Here is a tiny trained network, its code and every weight. The questions are about switching its units off for an input and a class, where a switched-off unit gives its printed mean instead of its output.

import numpy as np


def w(rows, s, z=0):
    codes = np.array(rows[::2]) - 128.0
    scale = np.full(codes.shape[1], s)
    scale[-1] = z or s
    return codes * scale


def f(y):
    return y / 2 * (1 + np.tanh(0.7978845608 * (y + 0.044715 * y**3)))


def log_softmax(a):
    a = a - a.max(-1, keepdims=True)
    return a - np.log(np.exp(a).sum(-1, keepdims=True))


def net(x, mask):
    res = np.array(x, float).reshape(1, 8) / 4 @ E
    y = f(res @ A[0][:, :-1].T + A[0][:, -1])
    res = res + np.where(mask, y, B[0][:, -1]) @ B[0][:, :-1]
    return log_softmax(res[-1] @ U[:, :-1].T + U[:, -1])


A, B = {}, {}
E = w([
[104,146,64,130,2],'x0',
[185,242,200,156,112],'x1',
[40,190,128,122,175],'x2',
[148,124,214,157,31],'x3',
[144,135,77,246,167],'x4',
[50,136,149,195,112],'x5',
[128,144,136,90,193],'x6',
[162,245,58,151,129],'x7',
],0.008)
A[0] = w([
[66,133,147,82,98,148],'n0',
[94,118,169,113,128,143],'n1',
[70,81,112,65,129,144],'n2',
[112,188,126,104,97,115],'n3',
[148,132,110,109,155,79],'n4',
[169,212,162,165,124,253],'n5',
[95,68,109,154,80,177],'n6',
[171,84,157,48,72,139],'n7',
[178,117,162,113,82,104],'n8',
[188,117,68,136,184,181],'n9',
[82,118,194,155,149,127],'n10',
[195,149,134,82,143,243],'n11',
[55,116,127,248,76,206],'n12',
[158,179,143,106,173,240],'n13',
[123,112,84,95,182,156],'n14',
[137,89,63,120,172,148],'n15',
[183,92,116,84,87,121],'n16',
[133,138,40,157,198,166],'n17',
[140,124,193,183,160,177],'n18',
],0.013,0.0058)
B[0] = w([
[93,82,149,104,86,174],'n0',
[106,57,164,94,119,160],'n1',
[50,145,114,2,166,208],'n2',
[128,160,83,143,74,165],'n3',
[136,113,182,127,204,141],'n4',
[93,99,131,205,73,252],'n5',
[183,73,32,78,166,191],'n6',
[179,161,194,71,44,218],'n7',
[206,132,216,146,104,175],'n8',
[124,229,166,162,181,211],'n9',
[154,74,196,150,184,176],'n10',
[29,163,175,193,101,221],'n11',
[166,7,39,169,142,235],'n12',
[114,120,146,211,103,224],'n13',
[129,217,161,93,149,205],'n14',
[116,189,117,109,185,200],'n15',
[163,158,134,103,105,182],'n16',
[180,232,47,171,173,230],'n17',
[142,77,240,220,160,199],'n18',
],0.0072,0.011)
U = w([
[120,158,60,179,22,250],'0',
[126,87,192,196,141,17],'1',
[162,57,62,152,153,48],'2',
[153,150,178,198,112,200],'3',
[178,228,99,131,170,34],'4',
[45,104,132,13,92,139],'5',
[255,135,151,85,2,157],'6',
],0.0098,0.0016)

Each question gives the input, the list of numbers given to net, and the class t.
The units are the neurons (one row each of A and B). Each row of codes is followed by its name. A weight is (code - 128) times the scale printed after its matrix; where a second scale follows, it is the last column's (A, B and U).
mask holds one flag per neuron, in row order. A switched-off neuron (its flag False) gives its mean, the last column of its row in B, instead of its output. The means were averaged over made-up inputs and are rounded, as every weight is.
A unit's drop is (log p(t) with every unit on - log p(t) with that unit switched off) / (log p(t) with every unit on - log p(t) with every unit switched off).
The circuit of an input: a set's keep is (log p(t) with only the set's units on - log p(t) with every unit switched off) / (log p(t) with every unit on - log p(t) with every unit switched off). Starting from the 12 units with the biggest drops (on a tie, the unit counted first), units are removed one at a time, each time the one whose removal leaves the highest keep (on an exact tie, the one counted first), for as long as the keep stays at least 0.8.
circuit, biggest first: the units of the circuit, biggest drop first
unit that matters most: the unit with the biggest drop
top k neurons: the k neurons with the biggest drops, biggest first
drop when u is switched off: that unit's drop, to one decimal
input [-5,5,-6,1,6,-3,5,8], class 3: unit that matters most => n5
input [-3,-4,7,8,-7,8,3,5], class 5: circuit, biggest first => [n0 n17]
input [-7,1,-2,-1,-4,-4,1,6], class 3: circuit, biggest first => [n11 n13]
input [1,1,7,-8,-1,8,1,-3], class 5: top 3 neurons => [n2 n0 n9]
input [1,0,6,-7,-1,6,-7,2], class 2: circuit, biggest first => [n12 n11]
input [1,-5,-6,2,7,0,0,3], class 2: circuit, biggest first => [n12 n6]
input [1,6,1,3,-5,4,8,7], class 0: circuit, biggest first => [n3 n5]
input [-1,3,-3,0,1,-7,-1,8], class 3: circuit, biggest first => [n5 n11]
input [-8,4,7,-1,1,-6,-1,-3], class 1: circuit, biggest first => [n18 n10]
input [2,7,7,-2,-3,6,-5,-5], class 1: top 2 neurons => [n10 n17]
input [-6,-3,-4,-3,-2,-7,4,-8], class 5: top 2 neurons => [n2 n17]
input [-6,-5,2,-8,-2,8,4,-4], class 4: top 3 neurons => [n17 n14 n15]
input [-6,-8,-5,-5,-7,1,4,3], class 4: top 2 neurons => [n9 n17]
input [1,-6,7,-5,8,4,1,-7], class 2: circuit, biggest first => [n12]
input [-8,8,6,6,1,0,-6,6], class 1: top 2 neurons => [n18 n17]
input [4,7,6,2,7,-4,2,-6], class 1: top 2 neurons => [n17 n18]
input [3,7,3,0,8,1,-3,-4], class 1: drop when n5 is switched off => 0.3
input [-1,-7,-2,4,3,8,6,7], class 2: drop when n12 is switched off => 0.3
input [4,-4,3,-8,4,4,-5,-7], class 2: drop when n12 is switched off => 0.4
input [-2,-3,7,0,-3,-1,-7,0], class 5: drop when n0 is switched off => 0.0
input [0,5,4,-8,-8,7,-5,1], class 5: unit that matters most => n17
